Below are the code and all the weights of a small trained network. Each question names an input and a target symbol and asks about switching units off, where a switched-off unit gives its printed mean instead of its output.

import numpy as np


def w(rows, s, z=0):
    codes = np.array(rows[::2]) - 128.0
    scale = np.full(codes.shape[1], s)
    scale[-1] = z or s
    return codes * scale


def f(y):
    return np.maximum(y, 0)


def softmax(a):
    e = np.exp(a - a.max(-1, keepdims=True))
    return e / e.sum(-1, keepdims=True)


def log_softmax(a):
    a = a - a.max(-1, keepdims=True)
    return a - np.log(np.exp(a).sum(-1, keepdims=True))


def net(x, mask):
    ids = ['βγδζθλξπστψω'.index(c) for c in x.split()]
    T = len(ids)
    res = E[ids] + P[:T]
    u = 0
    for l in range(2):
        r = res
        for j in range(2):
            rows = slice(3 * j, 3 * j + 3)
            q, k, v = (r @ M[l][rows].T for M in (Q, K, V))
            z = softmax(np.where(np.tri(T) > 0, q @ k.T / 3**0.5, -1e9)) @ v
            o = O[l][rows]
            res = res + np.where(mask[u + j], z, o[:, -1]) @ o[:, :-1]
        u += 2
        y = f(res @ A[l][:, :-1].T + A[l][:, -1])
        res = res + np.where(mask[u : u + 4], y, B[l][:, -1]) @ B[l][:, :-1]
        u += 4
    return log_softmax(res[-1] @ U[:, :-1].T + U[:, -1])


Q, K, V, O, A, B = {}, {}, {}, {}, {}, {}
E = w([
[153,99,131,200],'β',
[75,137,138,155],'γ',
[164,2,145,139],'δ',
[92,122,171,202],'ζ',
[177,53,165,139],'θ',
[113,153,146,139],'λ',
[63,221,139,141],'ξ',
[125,60,129,159],'π',
[53,142,131,103],'σ',
[130,37,150,156],'τ',
[174,88,164,125],'ψ',
[109,232,198,77],'ω',
],0.016)
P = w([
[108,55,254,177],'0',
[139,171,61,65],'1',
[152,50,211,138],'2',
[144,166,38,133],'3',
[183,69,187,165],'4',
[149,157,27,164],'5',
[199,88,146,234],'6',
[123,162,78,37],'7',
],0.009)
Q[0] = w([
[174,196,54,177],'0.h0',
[64,168,143,128],'0.h0',
[160,95,188,148],'0.h0',
[170,144,129,254],'0.h1',
[77,221,35,179],'0.h1',
[180,214,255,92],'0.h1',
],0.013)
K[0] = w([
[149,177,98,161],'0.h0',
[94,138,133,192],'0.h0',
[142,150,152,107],'0.h0',
[147,161,192,230],'0.h1',
[145,183,24,146],'0.h1',
[114,169,250,92],'0.h1',
],0.02)
V[0] = w([
[129,143,111,60],'0.h0',
[16,80,97,137],'0.h0',
[254,168,141,190],'0.h0',
[95,117,108,26],'0.h1',
[120,105,48,15],'0.h1',
[203,204,69,207],'0.h1',
],0.0068)
O[0] = w([
[147,71,109,13,86],'0.h0',
[57,179,122,111,112],'0.h0',
[159,136,104,223,150],'0.h0',
[119,151,114,176,75],'0.h1',
[75,152,5,255,3],'0.h1',
[25,189,158,54,77],'0.h1',
],0.0057,0.0044)
A[0] = w([
[184,42,96,146,5],'0.n0',
[2,108,118,146,142],'0.n1',
[174,156,188,140,127],'0.n2',
[199,167,91,189,87],'0.n3',
],0.0088,0.0018)
B[0] = w([
[1,145,101,6,221],'0.n0',
[64,81,225,201,164],'0.n1',
[44,104,197,146,254],'0.n2',
[156,56,195,68,152],'0.n3',
],0.0078,0.0051)
Q[1] = w([
[76,208,37,101],'1.h0',
[150,154,100,79],'1.h0',
[53,152,99,185],'1.h0',
[165,208,206,94],'1.h1',
[224,208,155,183],'1.h1',
[124,9,171,152],'1.h1',
],0.013)
K[1] = w([
[41,100,195,114],'1.h0',
[102,105,190,116],'1.h0',
[51,143,83,136],'1.h0',
[186,186,146,79],'1.h1',
[47,251,163,133],'1.h1',
[171,66,37,184],'1.h1',
],0.013)
V[1] = w([
[146,102,167,112],'1.h0',
[91,174,200,105],'1.h0',
[149,172,62,71],'1.h0',
[157,3,160,186],'1.h1',
[38,153,137,172],'1.h1',
[118,225,122,60],'1.h1',
],0.006)
O[1] = w([
[122,124,93,32,188],'1.h0',
[143,250,144,105,254],'1.h0',
[133,106,227,203,11],'1.h0',
[86,183,169,255,205],'1.h1',
[154,151,119,178,168],'1.h1',
[160,104,123,26,104],'1.h1',
],0.0048,0.0046)
A[1] = w([
[195,187,78,166,252],'1.n0',
[175,156,177,125,255],'1.n1',
[61,119,42,146,186],'1.n2',
[247,128,134,132,251],'1.n3',
],0.014,0.0025)
B[1] = w([
[203,71,200,109,173],'1.n0',
[85,51,69,152,255],'1.n1',
[182,200,65,193,195],'1.n2',
[253,1,109,128,154],'1.n3',
],0.012,0.0068)
U = w([
[254,64,152,172,58],'β',
[118,157,142,150,71],'γ',
[103,98,29,114,72],'δ',
[23,110,175,139,191],'ζ',
[142,138,157,96,95],'θ',
[239,172,178,123,254],'λ',
[109,180,166,117,54],'ξ',
[149,118,80,156,127],'π',
[118,136,108,168,5],'σ',
[118,113,78,129,58],'τ',
[150,53,101,111,201],'ψ',
[137,166,133,50,184],'ω',
],0.0089,0.0042)

Each question gives the input, a string of symbols that net reads in full, and the target symbol t.
The units are the heads (3 rows each of Q, K, V and O) and the neurons (one row each of A and B). Each row of codes is followed by its name. A weight is (code - 128) times the scale printed after its matrix; where a second scale follows, it is the last column's (O, A, B and U).
mask holds one flag per unit, layer by layer, with each layer's heads first. A switched-off unit (its flag False) gives its mean, the last column of its rows in O or B, instead of its output. The means were averaged over made-up inputs and are rounded, as every weight is.
A unit's drop is (log p(t) with every unit on - log p(t) with that unit switched off) / (log p(t) with every unit on - log p(t) with every unit switched off).
The circuit of an input: a set's keep is (log p(t) with only the set's units on - log p(t) with every unit switched off) / (log p(t) with every unit on - log p(t) with every unit switched off). Starting from all 12 units, units are removed one at a time, each time the one whose removal leaves the highest keep (on an exact tie, the one counted first), for as long as the keep stays at least 0.8.
circuit, biggest first: the units of the circuit, biggest drop first
top k neurons: the k neurons with the biggest drops, biggest first
top k neurons in layer l: the k neurons of layer l with the biggest drops, biggest first
drop of u: that unit's drop, to one decimal
input θ π β λ λ ω δ, target ζ: top 2 neurons in layer 0	[0.n0 0.n2]
input λ θ ω, target ζ: circuit, biggest first	[0.n2 1.n1]
input ζ λ λ π λ ω, target ω: circuit, biggest first	[1.h1 1.h0]
input ω γ ω β, target β: top 3 neurons	[0.n0 0.n2 1.n3]
input π λ ψ λ λ, target β: circuit, biggest first	[0.n0 1.n3]
input λ λ λ λ β δ, target δ: circuit, biggest first	[0.n0 1.n2]
input ψ λ π λ θ λ λ, target β: circuit, biggest first	[0.n0 1.n3 0.h1]
input ω γ β β ω, target ψ: circuit, biggest first	[1.n1 0.h1 1.n3]
input ω ω ψ σ ω ω ω, target β: circuit, biggest first	[1.n3 0.n0 0.h1]
input ξ λ λ, target ψ: top neuron	[0.n0]
input λ π λ ζ ζ λ τ, target ζ: top 2 neurons in layer 0	[0.n0 0.n2]
input ω ω ω π ψ δ, target δ: top 2 neurons in layer 1	[1.n2 1.n0]
input λ ξ ω λ λ λ ω, target ψ: top 2 neurons	[1.n1 0.n2]
input ζ γ ψ, target ζ: top 3 neurons in layer 0	[0.n0 0.n2 0.n1]
input ω ψ θ λ λ λ, target λ: top neuron in layer 0	[0.n2]
input λ δ λ λ, target λ: top 2 neurons in layer 0	[0.n2 0.n0]
input τ ψ ω, target ζ: drop of 0.n2	1.1
input ω λ λ ω β π ω, target β: drop of 1.h0	0.1
input σ λ θ β λ σ δ, target ζ: drop of 0.n0	0.9
input λ ζ ξ ψ π, target ζ: top neuron	[1.n2]
